data =
[[57 55 52 81 57 90 61 59 51 72 35 66 57 63 29]
 [63 48 56 72 54 73 54 57 64 63 55 53 58 66 57]
 [52 53 45 62 65 73 42 63 58 57 71 55 61 51 60]
 [49 45 41 76 63 67 56 64 66 67 52 59 71 62 46]
 [61 44 67 44 50 66 48 49 55 40 62 46 46 48 14]
 [50 42 58 61 59 67 41 46 74 57 52 50 56 52 45]
 [49 51 50 51 60 69 56 56 60 52 52 58 66 62 59]
 [60 46 52 48 64 66 65 67 57 49 53 52 59 62 38]
 [66 31 32 44 50 79 22 62 42 62 61 61 52 50 28]
 [60 42 75 89 71 67 63 55 70 66 39 63 67 44 55]]
Rows and columns are counted from 0.
row 0 col 0 -> 57
row 6 col 1 -> 51
row 6 col 8 -> 60
row 5 col 3 -> 61
row 2 col 7 -> 63
row 9 col 4 -> 71
row 3 col 6 -> 56
row 0 col 13 -> 63
row 8 col 11 -> 61
row 8 col 4 -> 50
row 6 col 13 -> 62
row 4 col 6 -> 48
row 1 col 12 -> 58
row 3 col 5 -> 67
row 4 col 4 -> 50
row 2 col 10 -> 71
row 7 col 3 -> 48
row 7 col 14 -> 38
row 0 col 4 -> 57
row 3 col 1 -> 45
row 2 col 9 -> 57
row 4 col 7 -> 49
row 6 col 4 -> 60
row 8 col 10 -> 61
row 5 col 13 -> 52
row 3 col 3 -> 76
row 3 col 8 -> 66
row 6 col 7 -> 56
row 9 col 9 -> 66
row 7 col 0 -> 60
row 9 col 3 -> 89
row 4 col 10 -> 62
row 5 col 2 -> 58
row 6 col 5 -> 69
row 7 col 12 -> 59
row 3 col 10 -> 52
row 2 col 14 -> 60

M =
[[ 20.7  -7.3   5.9   6.0 -26.9]
 [-61.1  66.0 -35.7  43.1  45.2]
 [ 23.9 -59.4  40.0 -13.0 -32.1]
 [-18.4   5.0   0.6  -9.1  13.2]
 [-17.8  -7.6  -8.9 -10.2  52.8]]
M[0][0] = 20.7
M[0][2] = 5.9
M[:, 3] = [6.0, 43.1, -13.0, -9.1, -10.2]
M[1][1] = 66.0
M[4][0] = -17.8
M[0][4] = -26.9
M[0][3] = 6.0
M[2][1] = -59.4
M[:, 0] = [20.7, -61.1, 23.9, -18.4, -17.8]
M[3][4] = 13.2
M[2] = [23.9, -59.4, 40.0, -13.0, -32.1]
M[1] = [-61.1, 66.0, -35.7, 43.1, 45.2]
M[2][4] = -32.1
M[3][1] = 5.0
M[2][2] = 40.0
M[2][3] = -13.0
M[4][1] = -7.6
M[4][3] = -10.2
M[:, 1] = [-7.3, 66.0, -59.4, 5.0, -7.6]
M[3][2] = 0.6
M[0] = [20.7, -7.3, 5.9, 6.0, -26.9]

arr =
[[ 18.3  20.2 -17.0  16.5 -16.3  15.0  18.5 -20.0]
 [ 51.3  55.5 -46.0  44.8 -45.2  41.4  51.6 -54.8]]
arr[-2, 0]	18.3
arr[0, -6]	-17.0
arr[1, -7]	55.5
arr[-1, 5]	41.4
arr[-1, -4]	-45.2
arr[1]	[51.3, 55.5, -46.0, 44.8, -45.2, 41.4, 51.6, -54.8]
arr[-2, -7]	20.2
arr[-2, -4]	-16.3
arr[:, 0]	[18.3, 51.3]
arr[:, 3]	[16.5, 44.8]
arr[-2, -5]	16.5
arr[-1, 3]	44.8

A =
[[-17.4   3.0   3.9  -1.8  11.8   4.3   7.1  -3.3  21.0  25.7   0.9  -4.1
  -13.1]
 [ 23.0  -7.2  35.2  30.1  19.7 -32.8 -51.7 -12.9  52.7   9.1 -43.7 -15.9
   19.7]
 [-18.7 -19.0   3.1  30.9 -22.6   4.6  43.0   7.9 -24.8  -7.2  26.6  -4.0
  -15.6]]
A[0, 0]: -17.4
A[0]: [-17.4, 3.0, 3.9, -1.8, 11.8, 4.3, 7.1, -3.3, 21.0, 25.7, 0.9, -4.1, -13.1]
A[1, 6]: -51.7
A[0, 10]: 0.9
A[0, 4]: 11.8
A[1, 5]: -32.8
A[2, 9]: -7.2
A[1, 4]: 19.7
A[1, 7]: -12.9
A[0, 1]: 3.0
A[1, 9]: 9.1
A[0, 8]: 21.0
A[:, 9]: [25.7, 9.1, -7.2]
A[1]: [23.0, -7.2, 35.2, 30.1, 19.7, -32.8, -51.7, -12.9, 52.7, 9.1, -43.7, -15.9, 19.7]
A[1, 2]: 35.2
A[:, 10]: [0.9, -43.7, 26.6]
A[2, 0]: -18.7
A[2]: [-18.7, -19.0, 3.1, 30.9, -22.6, 4.6, 43.0, 7.9, -24.8, -7.2, 26.6, -4.0, -15.6]
A[1, 3]: 30.1
A[1, 10]: -43.7
A[0, 3]: -1.8

x = 68  59  86  13  97  90  91  66
x[0]	68
x[3]	13
x[-6]	86
